Below are the code and all the weights of a small trained network. Each question names an input and a target symbol and asks about switching units off, where a switched-off unit gives its printed mean instead of its output.

import numpy as np


def w(rows, s, z=0):
    codes = np.array(rows[::2]) - 128.0
    scale = np.full(codes.shape[1], s)
    scale[-1] = z or s
    return codes * scale


def norm(h):
    return h / np.sqrt((h * h).mean(-1, keepdims=True) + 1e-5)


def f(y):
    return np.maximum(y, 0)


def softmax(a):
    e = np.exp(a - a.max(-1, keepdims=True))
    return e / e.sum(-1, keepdims=True)


def log_softmax(a):
    a = a - a.max(-1, keepdims=True)
    return a - np.log(np.exp(a).sum(-1, keepdims=True))


def net(x, mask):
    ids = ['ΔΨΩαβγεηθλμξπτφ'.index(c) for c in x.split()]
    T = len(ids)
    res = E[ids] + P[:T]
    q, k, v = (norm(res) @ M[0].T for M in (Q, K, V))
    z = softmax(np.where(np.tri(T) > 0, q @ k.T / 4**0.5, -1e9)) @ v
    res = res + np.where(mask[0], z, O[0][:, -1]) @ O[0][:, :-1]
    y = f(norm(res) @ A[0][:, :-1].T + A[0][:, -1])
    res = res + np.where(mask[1:17], y, B[0][:, -1]) @ B[0][:, :-1]
    return log_softmax(norm(res)[-1] @ U[:, :-1].T + U[:, -1])


Q, K, V, O, A, B = {}, {}, {}, {}, {}, {}
E = w([
[134,108,188,93,126,148,144,142,167,119],'Δ',
[130,129,133,56,117,136,152,148,135,177],'Ψ',
[93,125,151,139,165,131,107,150,182,141],'Ω',
[108,87,169,52,123,154,161,49,140,116],'α',
[94,142,71,101,139,152,63,133,159,202],'β',
[177,129,156,100,168,141,85,140,162,130],'γ',
[138,130,125,107,181,152,124,92,189,117],'ε',
[145,117,141,169,101,124,105,139,187,106],'η',
[145,121,132,104,91,180,106,112,133,127],'θ',
[96,82,143,133,118,154,131,85,148,121],'λ',
[114,249,216,146,151,169,137,106,5,114],'μ',
[86,90,125,105,143,103,119,163,91,169],'ξ',
[145,69,139,134,89,136,138,168,138,141],'π',
[105,155,149,135,72,131,113,113,167,153],'τ',
[115,132,154,132,119,51,115,128,143,140],'φ',
],0.024)
P = w([
[131,169,98,154,122,104,136,142,22,78],'0',
[132,92,206,136,108,111,89,107,145,169],'1',
[140,89,205,118,110,93,96,79,148,151],'2',
[134,89,208,124,114,106,90,93,153,163],'3',
[123,74,213,118,108,111,95,99,165,147],'4',
[124,99,224,137,105,133,103,103,161,177],'5',
[117,91,241,140,100,151,92,116,169,182],'6',
[100,98,240,139,86,165,94,124,170,174],'7',
[87,108,237,140,103,170,103,126,170,171],'8',
[72,113,242,125,87,183,98,141,181,154],'9',
[63,92,254,145,96,200,103,147,187,178],'10',
[78,87,253,169,80,220,101,174,171,191],'11',
],0.0073)
Q[0] = w([
[192,204,2,176,158,101,207,160,69,57],'H1',
[146,170,43,90,122,117,183,152,157,99],'H1',
[97,132,235,103,95,136,53,91,153,185],'H1',
[144,178,129,141,145,118,159,102,129,122],'H1',
],0.0093)
K[0] = w([
[162,15,189,82,102,89,70,93,254,222],'H1',
[112,30,114,111,100,98,105,134,159,177],'H1',
[151,195,84,90,151,123,206,106,49,52],'H1',
[132,157,169,107,111,137,88,107,132,134],'H1',
],0.0091)
V[0] = w([
[173,117,116,91,7,157,150,122,97,141],'H1',
[82,124,91,59,141,182,170,69,116,172],'H1',
[48,90,130,219,102,99,175,65,127,136],'H1',
[115,127,145,74,130,69,180,197,114,188],'H1',
],0.014)
O[0] = w([
[214,57,139,112,107,88,124,162,114,210,138],'H1',
[102,63,129,170,148,42,63,76,75,125,16],'H1',
[172,138,151,81,118,111,50,248,160,5,203],'H1',
[70,69,5,146,87,95,154,94,176,131,3],'H1',
],0.015,0.0045)
A[0] = w([
[141,71,120,134,91,169,92,106,105,121,108],'N1',
[77,127,157,127,204,136,87,150,97,60,92],'N2',
[169,67,88,154,92,128,108,157,173,206,145],'N3',
[69,173,145,171,121,160,115,144,123,78,109],'N4',
[105,101,89,158,126,91,169,107,77,184,98],'N5',
[118,72,119,89,153,124,142,179,108,162,122],'N6',
[148,20,64,124,107,80,107,160,141,123,105],'N7',
[158,149,148,176,132,149,166,109,153,43,144],'N8',
[162,108,5,98,68,126,145,129,200,77,2],'N9',
[89,133,89,127,196,95,118,94,181,134,110],'N10',
[197,128,145,121,98,138,188,174,160,69,105],'N11',
[61,90,79,140,109,131,145,87,134,142,123],'N12',
[186,181,129,70,110,111,143,181,86,144,122],'N13',
[192,96,133,97,145,92,55,150,110,97,96],'N14',
[140,73,140,150,136,32,58,78,80,150,51],'N15',
[152,84,113,112,110,161,224,139,153,200,122],'N16',
],0.017,0.0085)
B[0] = w([
[110,166,138,143,101,146,120,189,104,138,161],'N1',
[140,140,120,192,151,125,136,161,103,111,218],'N2',
[132,102,142,90,109,110,153,75,95,59,234],'N3',
[130,125,165,156,65,84,119,153,116,133,226],'N4',
[201,121,142,175,137,158,116,162,196,106,204],'N5',
[144,166,70,179,82,125,137,145,108,142,174],'N6',
[100,197,166,50,92,134,150,73,99,120,190],'N7',
[121,68,103,173,107,138,152,139,113,130,214],'N8',
[161,139,60,125,246,132,96,146,89,189,179],'N9',
[156,123,146,99,90,126,120,124,136,79,178],'N10',
[128,138,100,136,74,114,104,120,54,211,245],'N11',
[151,137,168,133,119,156,62,102,160,130,206],'N12',
[71,129,157,191,80,158,85,74,147,106,230],'N13',
[87,152,133,153,190,69,186,115,252,155,213],'N14',
[52,110,104,89,127,170,146,209,107,164,198],'N15',
[126,113,130,144,175,108,159,188,125,60,237],'N16',
],0.015,0.011)
U = w([
[13,112,119,99,155,98,177,168,128,170,153],'Δ',
[145,196,144,146,52,70,170,93,193,202,95],'Ψ',
[170,151,104,97,104,80,196,157,46,91,199],'Ω',
[173,134,161,144,165,63,57,217,127,98,117],'α',
[111,178,151,210,178,104,126,55,2,146,168],'β',
[117,191,121,190,204,164,204,94,189,217,160],'γ',
[195,60,176,141,168,128,173,165,70,224,117],'ε',
[104,31,53,202,74,67,129,99,129,160,156],'η',
[222,76,118,169,120,161,185,127,182,84,108],'θ',
[84,44,136,169,130,213,60,155,156,177,37],'λ',
[154,146,24,192,164,151,139,186,115,192,233],'μ',
[207,221,156,96,82,230,156,198,125,161,25],'ξ',
[30,182,69,170,84,153,191,159,164,46,34],'π',
[107,120,193,95,155,164,163,121,99,114,68],'τ',
[147,153,105,92,144,144,61,75,93,118,254],'φ',
],0.009,0.0043)

Each question gives the input, a string of symbols that net reads in full, and the target symbol t.
The units are the heads (4 rows each of Q, K, V and O) and the neurons (one row each of A and B). Each row of codes is followed by its name. A weight is (code - 128) times the scale printed after its matrix; where a second scale follows, it is the last column's (O, A, B and U).
mask holds one flag per unit, heads first, then neurons. A switched-off unit (its flag False) gives its mean, the last column of its rows in O or B, instead of its output. The means were averaged over made-up inputs and are rounded, as every weight is.
A unit's drop is (log p(t) with every unit on - log p(t) with that unit switched off) / (log p(t) with every unit on - log p(t) with every unit switched off).
The circuit of an input: a set's keep is (log p(t) with only the set's units on - log p(t) with every unit switched off) / (log p(t) with every unit on - log p(t) with every unit switched off). Starting from the 12 units with the biggest drops (on a tie, the unit counted first), units are removed one at a time, each time the one whose removal leaves the highest keep (on an exact tie, the one counted first), for as long as the keep stays at least 0.8.
units of the circuit, in order: the units of the circuit, biggest drop first
most important unit: the unit with the biggest drop
top k neurons: the k neurons with the biggest drops, biggest first
drop of u: that unit's drop, to one decimal
input Ω α Δ ε α η η, target π: units of the circuit, in order => [H1]
input β λ Ω Ω γ η π η, target λ: units of the circuit, in order => [H1; N15; N5; N12]
input β λ θ φ λ π η Ω Ω η α, target λ: top 2 neurons => [N15; N5]
input Δ λ ε ξ φ ε γ λ α Δ Δ π, target θ: top 2 neurons => [N5; N16]
input α λ λ η β τ λ, target Δ: units of the circuit, in order => [H1; N15; N14]
input α λ η π, target Δ: units of the circuit, in order => [H1; N15; N14]
input Δ λ ε λ τ ξ ε η, target θ: top 2 neurons => [N5; N16]
input φ θ λ β ε λ Δ τ η, target μ: units of the circuit, in order => [H1; N9]
input Δ η Ψ, target θ: top 2 neurons => [N5; N16]
input Δ Δ θ Ω θ η λ ξ λ τ ε α, target θ: top 2 neurons => [N16; N5]
input α ξ ε η θ, target Δ: top 2 neurons => [N15; N14]
input η λ θ μ γ Δ, target ε: top 4 neurons => [N13; N14; N3; N7]
input β θ Ω Ω τ λ, target λ: top 3 neurons => [N15; N5; N12]
input π λ γ μ Δ λ Ψ τ Ω λ τ, target Ψ: most important unit => N16
input α λ ε Ω ξ λ Δ, target Δ: top 2 neurons => [N15; N14]
input Ω τ Δ α Δ Δ, target π: drop of H1 => 1.4
input ε Δ λ λ γ, target β: drop of N3 => 0.0
input Ω φ ε Ω α λ θ π, target π: drop of H1 => 1.0
input Δ τ Δ, target θ: top 2 neurons => [N5; N16]
input Δ μ β Ω β η η, target η: most important unit => N8
